Below is a small trained network, with its code and all its weights. Each question gives an input and a class and asks what happens when units are switched off, that is, made to give their printed mean instead of their output.

import numpy as np


def w(rows, s, z=0):
    codes = np.array(rows[::2]) - 128.0
    scale = np.full(codes.shape[1], s)
    scale[-1] = z or s
    return codes * scale


def f(y):
    return y / 2 * (1 + np.tanh(0.7978845608 * (y + 0.044715 * y**3)))


def log_softmax(a):
    a = a - a.max(-1, keepdims=True)
    return a - np.log(np.exp(a).sum(-1, keepdims=True))


def net(x, mask):
    res = np.array(x, float).reshape(1, 5) / 4 @ E
    y = f(res @ A[0][:, :-1].T + A[0][:, -1])
    res = res + np.where(mask, y, B[0][:, -1]) @ B[0][:, :-1]
    return log_softmax(res[-1] @ U[:, :-1].T + U[:, -1])


A, B = {}, {}
E = w([
[169,78,73,138,76,96,45,148,131],'x0',
[132,145,162,188,110,30,151,36,114],'x1',
[134,89,112,154,37,169,210,78,115],'x2',
[156,193,143,54,32,108,109,180,164],'x3',
[94,177,2,77,163,72,181,109,88],'x4',
],0.011)
A[0] = w([
[127,96,252,161,126,235,137,126,139,174],'N0',
[134,126,39,130,59,86,159,59,122,212],'N1',
[130,197,140,73,72,50,103,132,141,171],'N2',
[137,171,185,72,55,100,86,208,135,229],'N3',
[120,182,98,61,167,194,180,172,123,179],'N4',
[124,106,191,157,90,107,146,47,132,219],'N5',
[130,164,122,103,112,88,133,105,131,114],'N6',
[137,145,173,147,88,95,166,48,125,128],'N7',
[133,119,161,164,121,143,173,82,124,223],'N8',
[140,116,161,129,185,171,100,140,133,227],'N9',
[120,77,132,164,116,107,75,138,134,254],'N10',
[132,115,163,147,92,143,100,125,128,172],'N11',
[127,139,45,106,159,116,126,119,123,224],'N12',
[127,93,99,168,193,147,140,101,126,179],'N13',
],0.016,0.0042)
B[0] = w([
[154,94,198,10,107,219,122,220,81,237],'N0',
[110,47,59,134,19,110,169,134,159,229],'N1',
[172,199,71,174,171,49,110,213,59,219],'N2',
[121,248,165,67,77,50,118,109,134,251],'N3',
[152,165,16,91,216,192,132,72,177,210],'N4',
[131,189,160,241,144,207,173,94,131,206],'N5',
[121,154,107,108,108,106,107,179,126,160],'N6',
[54,171,155,239,105,157,163,89,157,192],'N7',
[92,156,125,192,133,179,171,183,138,185],'N8',
[59,113,208,93,197,102,89,103,124,185],'N9',
[198,114,183,145,116,108,100,61,125,194],'N10',
[178,124,131,99,81,156,162,107,151,177],'N11',
[93,52,76,102,100,84,125,87,172,203],'N12',
[72,55,165,197,144,99,85,108,123,192],'N13',
],0.018,0.021)
U = w([
[149,212,100,106,134,32,118,205,106,135],'0',
[255,122,130,134,93,64,101,99,117,117],'1',
[106,158,157,195,131,171,194,158,123,177],'2',
[105,46,164,160,181,59,55,109,105,169],'3',
[100,21,57,145,97,70,152,160,154,9],'4',
[148,143,76,82,224,139,113,105,175,172],'5',
[159,161,208,38,114,165,119,184,109,190],'6',
[152,29,181,104,185,202,121,200,59,28],'7',
],0.0092,0.0016)

Each question gives the input, the list of numbers given to net, and the class t.
The units are the neurons (one row each of A and B). Each row of codes is followed by its name. A weight is (code - 128) times the scale printed after its matrix; where a second scale follows, it is the last column's (A, B and U).
mask holds one flag per neuron, in row order. A switched-off neuron (its flag False) gives its mean, the last column of its row in B, instead of its output. The means were averaged over made-up inputs and are rounded, as every weight is.
A unit's drop is (log p(t) with every unit on - log p(t) with that unit switched off) / (log p(t) with every unit on - log p(t) with every unit switched off).
The circuit of an input: a set's keep is (log p(t) with only the set's units on - log p(t) with every unit switched off) / (log p(t) with every unit on - log p(t) with every unit switched off). Starting from the 12 units with the biggest drops (on a tie, the unit counted first), units are removed one at a time, each time the one whose removal leaves the highest keep (on an exact tie, the one counted first), for as long as the keep stays at least 0.8.
circuit, biggest first: the units of the circuit, biggest drop first
k most important neurons: the k neurons with the biggest drops, biggest first
drop of u: that unit's drop, to one decimal
input [5,-8,5,-8,-1], class 7: most important neuron -> N0
input [-4,6,-8,-3,-4], class 7: 2 most important neurons -> N3; N0
input [8,1,-8,-6,-6], class 3: 2 most important neurons -> N10; N9
input [-3,7,6,-7,8], class 4: 2 most important neurons -> N1; N12
input [-2,-4,1,-5,3], class 5: 2 most important neurons -> N4; N1
input [7,0,2,-1,-1], class 1: 2 most important neurons -> N10; N12
input [5,-2,-7,-8,-5], class 3: 4 most important neurons -> N13; N9; N10; N8
input [0,-2,5,-3,0], class 7: circuit, biggest first -> N3; N7
input [-6,-7,-5,-8,0], class 7: 3 most important neurons -> N0; N3; N13
input [0,-6,-2,-7,7], class 5: 2 most important neurons -> N4; N1
input [0,1,0,-4,-7], class 7: 2 most important neurons -> N3; N0
input [-6,7,-7,1,1], class 2: 4 most important neurons -> N3; N7; N5; N12
input [7,7,-1,-6,-8], class 2: 2 most important neurons -> N5; N7
input [-6,-7,8,5,5], class 5: circuit, biggest first -> N4
input [8,4,-7,-1,1], class 1: drop of N8 -> 0.1
input [4,2,-2,-3,-6], class 7: drop of N3 -> 1.3
input [4,4,1,-1,-8], class 6: drop of N0 -> 8.0
